Here is a tiny trained network, its code and every weight. The questions are about switching its units off for an input and a target symbol, where a switched-off unit gives its printed mean instead of its output.

import numpy as np


def w(rows, s, z=0):
    codes = np.array(rows[::2]) - 128.0
    scale = np.full(codes.shape[1], s)
    scale[-1] = z or s
    return codes * scale


def norm(h):
    return h / np.sqrt((h * h).mean(-1, keepdims=True) + 1e-5)


def f(y):
    return np.maximum(y, 0)


def softmax(a):
    e = np.exp(a - a.max(-1, keepdims=True))
    return e / e.sum(-1, keepdims=True)


def log_softmax(a):
    a = a - a.max(-1, keepdims=True)
    return a - np.log(np.exp(a).sum(-1, keepdims=True))


def net(x, mask):
    ids = ['δεηθλμπψω'.index(c) for c in x.split()]
    T = len(ids)
    res = E[ids] + P[:T]
    r = norm(res)
    for j in range(3):
        rows = slice(2 * j, 2 * j + 2)
        q, k, v = (r @ M[0][rows].T for M in (Q, K, V))
        z = softmax(np.where(np.tri(T) > 0, q @ k.T / 2**0.5, -1e9)) @ v
        o = O[0][rows]
        res = res + np.where(mask[j], z, o[:, -1]) @ o[:, :-1]
    y = f(norm(res) @ A[0][:, :-1].T + A[0][:, -1])
    res = res + np.where(mask[3:15], y, B[0][:, -1]) @ B[0][:, :-1]
    return log_softmax(norm(res)[-1] @ U[:, :-1].T + U[:, -1])


Q, K, V, O, A, B = {}, {}, {}, {}, {}, {}
E = w([
[166,145,82,122,187],'δ',
[151,148,85,145,141],'ε',
[107,171,155,184,145],'η',
[154,122,134,171,126],'θ',
[179,122,141,106,253],'λ',
[150,98,164,83,85],'μ',
[130,167,96,158,152],'π',
[155,115,201,161,173],'ψ',
[96,213,150,90,124],'ω',
],0.024)
P = w([
[39,103,117,247,140],'0',
[156,128,148,138,157],'1',
[185,133,143,103,165],'2',
[214,159,145,106,168],'3',
[234,160,162,76,179],'4',
[255,214,157,111,171],'5',
],0.005)
Q[0] = w([
[167,187,78,163,151],'H1',
[122,92,78,151,220],'H1',
[59,7,52,112,83],'H2',
[214,95,168,68,110],'H2',
[149,217,113,231,206],'H3',
[119,203,41,106,170],'H3',
],0.011)
K[0] = w([
[148,190,92,25,141],'H1',
[30,182,10,145,134],'H1',
[38,137,54,69,100],'H2',
[139,177,175,97,121],'H2',
[51,206,108,74,137],'H3',
[133,203,81,84,124],'H3',
],0.012)
V[0] = w([
[153,43,122,67,94],'H1',
[23,43,76,183,178],'H1',
[22,163,251,91,134],'H2',
[86,185,47,22,140],'H2',
[124,227,135,99,26],'H3',
[188,102,2,204,139],'H3',
],0.0077)
O[0] = w([
[108,56,117,187,134,2],'H1',
[149,177,74,184,106,83],'H1',
[122,121,123,214,254,52],'H2',
[52,220,9,166,204,44],'H2',
[15,103,194,108,77,137],'H3',
[131,75,155,166,92,228],'H3',
],0.0071,0.005)
A[0] = w([
[74,85,187,152,62,212],'N1',
[10,191,121,118,205,184],'N2',
[150,171,163,64,131,249],'N3',
[153,114,85,122,114,59],'N4',
[165,88,151,105,181,109],'N5',
[139,167,128,138,122,52],'N6',
[92,119,92,60,163,97],'N7',
[89,159,142,108,95,45],'N8',
[172,141,74,163,183,13],'N9',
[75,109,150,222,122,134],'N10',
[129,193,123,146,172,129],'N11',
[110,178,95,127,89,29],'N12',
],0.012,0.0018)
B[0] = w([
[137,107,10,69,137,179],'N1',
[129,121,254,47,105,166],'N2',
[109,114,136,189,101,254],'N3',
[161,117,183,63,124,151],'N4',
[88,176,134,152,118,208],'N5',
[117,88,119,178,156,164],'N6',
[136,175,121,139,133,153],'N7',
[74,122,129,114,144,149],'N8',
[69,150,132,86,73,183],'N9',
[149,38,81,151,154,140],'N10',
[76,73,77,119,139,196],'N11',
[99,112,152,165,149,181],'N12',
],0.0097,0.008)
U = w([
[187,85,116,152,129,61],'δ',
[215,153,231,203,143,205],'ε',
[54,154,123,215,77,197],'η',
[135,4,128,60,120,165],'θ',
[163,50,172,201,179,91],'λ',
[154,221,56,62,105,90],'μ',
[163,179,124,139,243,127],'π',
[216,151,140,158,2,5],'ψ',
[51,158,220,54,142,167],'ω',
],0.0097,0.0029)

Each question gives the input, a string of symbols that net reads in full, and the target symbol t.
The units are the heads (2 rows each of Q, K, V and O) and the neurons (one row each of A and B). Each row of codes is followed by its name. A weight is (code - 128) times the scale printed after its matrix; where a second scale follows, it is the last column's (O, A, B and U).
mask holds one flag per unit, heads first, then neurons. A switched-off unit (its flag False) gives its mean, the last column of its rows in O or B, instead of its output. The means were averaged over made-up inputs and are rounded, as every weight is.
A unit's drop is (log p(t) with every unit on - log p(t) with that unit switched off) / (log p(t) with every unit on - log p(t) with every unit switched off).
The circuit of an input: a set's keep is (log p(t) with only the set's units on - log p(t) with every unit switched off) / (log p(t) with every unit on - log p(t) with every unit switched off). Starting from the 12 units with the biggest drops (on a tie, the unit counted first), units are removed one at a time, each time the one whose removal leaves the highest keep (on an exact tie, the one counted first), for as long as the keep stays at least 0.8.
circuit, biggest first: the units of the circuit, biggest drop first
k most important neurons: the k neurons with the biggest drops, biggest first
drop when u is switched off: that unit's drop, to one decimal
input π ω μ, target ω: circuit, biggest first : (H2; N2)
input π π ψ π π μ, target ε: circuit, biggest first : (H3; H2; N1; N11)
input ω π π, target ω: circuit, biggest first : (H3)
input δ η π π η, target λ: circuit, biggest first : (H2; N10)
input μ π π δ, target μ: circuit, biggest first : (H2; N9)
input π ψ π δ, target ε: circuit, biggest first : (H2; N5)
input μ λ δ, target μ: circuit, biggest first : (N9; H3; N5)
input π π μ θ π η, target ψ: circuit, biggest first : (H2; N1)
input π ψ λ, target ε: 2 most important neurons : (N1; N5)
input λ ω π π δ λ, target ω: circuit, biggest first : (H3; N2)
input λ ψ δ μ, target ε: 3 most important neurons : (N1; N11; N9)
input μ π π π θ δ, target ψ: drop when H2 is switched off : 0.2
input μ ε ψ π, target ε: drop when H2 is switched off : 0.7
input π π ψ π π ε, target ε: drop when N1 is switched off : 0.1
input μ ψ δ, target ε: drop when N2 is switched off : 0.0
input μ μ θ δ π δ, target ψ: circuit, biggest first : (H2)
